S: [162 109  99 145  72 166]
M: [147 167 169 150  78 130]
L: [139 141 108 138 166 140]
B: [134 170 104 154  81 126]
loc: [167] | M, 2
loc: [108] | L, 3
loc: [154] | B, 4
loc: [170] | B, 2
loc: [140] | L, 6
loc: [81] | B, 5

K: [128 125 133 128 129 130 138 135 131 122 127 129 128 126 125 132 127 126
 131 135 129 124 132 125 123 129 123 130 129 125 128 134 131 131 134 122
 133 132 129 130 133 129 120 118 133 138 128 137 129 128 126]
N: [116 104 110 120 110 161 143 114 138 137 113 131 111 137 122 122 129 133
 125 130 120 160 120 123 134 103 113 137 133 125 136 103 138 131 142 116
 136 101  98 119 158 121 141 127 116 160 108 145 130 138 137]
Q: [128 128 154 128 110 155 166 113 111 119 100 144 129 128 143 101 132 148
 143 138 115 144 133 137 108 130 116 117 153 118 140 129 127 136 125 112
 136 126 107 114 147 134 125 103 142 164 114 159 129 128 133]
U: [124 140 149 133 112 149 170 117 106 116 108 148 120 125 139  97 130 146
 136 148 111 143 123 134 110 138 117 122 154 117 143 134 122 138 119 127
 136 127 111 119 146 127 123 101 153 170 112 158 128 130 130]
G: [132 139 160 132 107 153 166 118 104 116  98 151 125 126 147  92 132 145
 146 146 114 143 131 137 106 139 117 120 156 141 144 135 122 136 119 122
 136 130 106 118 145 130 122 101 150 168 111 159 131 125 129]
A: [133 123 136 122 125 130 136 133 132 132 121 131 127 127 134 131 127 126
 135 131 131 126 129 129 124 128 125 130 129 126 127 129 130 129 131 128
 133 130 126 131 133 127 133 128 123 137 126 136 130 125 128]
R: [131 136 160 134 107 155 168 115 104 116  98 150 129 130 146  92 133 148
 147 142 110 145 134 138 106 137 118 117 156 118 146 134 123 136 119 113
 134 128 105 114 145 133 120 103 152 164 113 160 131 126 131]
W: [115 105 109 125 110 160 147 113 135 132 117 130 110 137 122 120 127 132
 123 130 110 161 118 122 135 105 113 136 136 125 139 103 137 130 139 117
 133 101  99 118 158 119 138 126 122 126 111 144 128 139 138]
J: [115 104 110 120 110 160 144 114 137 137 114 132 110 136 150 121 128 131
 123 131 112 160 118 122 134 104 114 139 133 125 136 104 137 132 141 122
 136 102  98 119 158 120 142 126 116 160 108 144 129 139 136]
[124 140 149 133 112 149 170 117 106 116 108 148 120 125 139  97 130 146
 136 148 111 143 123 134 110 138 117 122 154 117 143 134 122 138 119 127
 136 127 111 119 146 127 123 101 153 170 112 158 128 130 130] | U
[132 139 160 132 107 153 166 118 104 116  98 151 125 126 147  92 132 145
 146 146 114 143 131 137 106 139 117 120 156 141 144 135 122 136 119 122
 136 130 106 118 145 130 122 101 150 168 111 159 131 125 129] | G
[131 136 160 134 107 155 168 115 104 116  98 150 129 130 146  92 133 148
 147 142 110 145 134 138 106 137 118 117 156 118 146 134 123 136 119 113
 134 128 105 114 145 133 120 103 152 164 113 160 131 126 131] | R
[115 105 109 125 110 160 147 113 135 132 117 130 110 137 122 120 127 132
 123 130 110 161 118 122 135 105 113 136 136 125 139 103 137 130 139 117
 133 101  99 118 158 119 138 126 122 126 111 144 128 139 138] | W
[115 104 110 120 110 160 144 114 137 137 114 132 110 136 150 121 128 131
 123 131 112 160 118 122 134 104 114 139 133 125 136 104 137 132 141 122
 136 102  98 119 158 120 142 126 116 160 108 144 129 139 136] | J

Y: [115 152 101 117 148 152 134 131 152 147  84]
E: [111 110 160 111 119 102 118 164 102 114 128]
P: [130 133 110 103 157 128  98 101 111 142  93]
F: [109 141 135 110 135 140 140 158 137 143 110]
H: [140 148  97 130 147 145 110  85 135 148 105]
T: [132 155  96 144 127 159 154 123 184 154 101]
C: [142 100 136 116 138  95 100 109  80 106 128]
V: [113 129 136 111 133 123 132 160 125 126 119]
D: [109 146 115 124 131 151 145 149 153 149 115]
Z: [132 123 143 163  88 127 148 144 138 112 182]
X: [132 155 131 144 127 161 154 123 184 147 126]
loc: [159] | T, 6
[115 152 101 117 148 152 134 131 152 147  84] | Y
loc: [124] | D, 4
loc: [157] | P, 5
[109 141 135 110 135 140 140 158 137 143 110] | F

kenu: [127 141 131 127 127 169 119 130 112]
binum: [128 127 131 128 124 160 120 130 128]
dat: [128 137 136 127 129 140 130 128 116]
rafod: [128 142 142 127 131 140 135 127 109]
neta: [127 136 129 128 127 148 115 130 126]
dozaf: [128 139 142 127 130 152 140 127 101]
Piv: [128 140 137 127 128 164 130 129 104]
[127 141 131 127 127 169 119 130 112] | kenu
loc: [104] | Piv, 9
[128 127 131 128 124 160 120 130 128] | binum
loc: [160] | binum, 6
loc: [120] | binum, 7

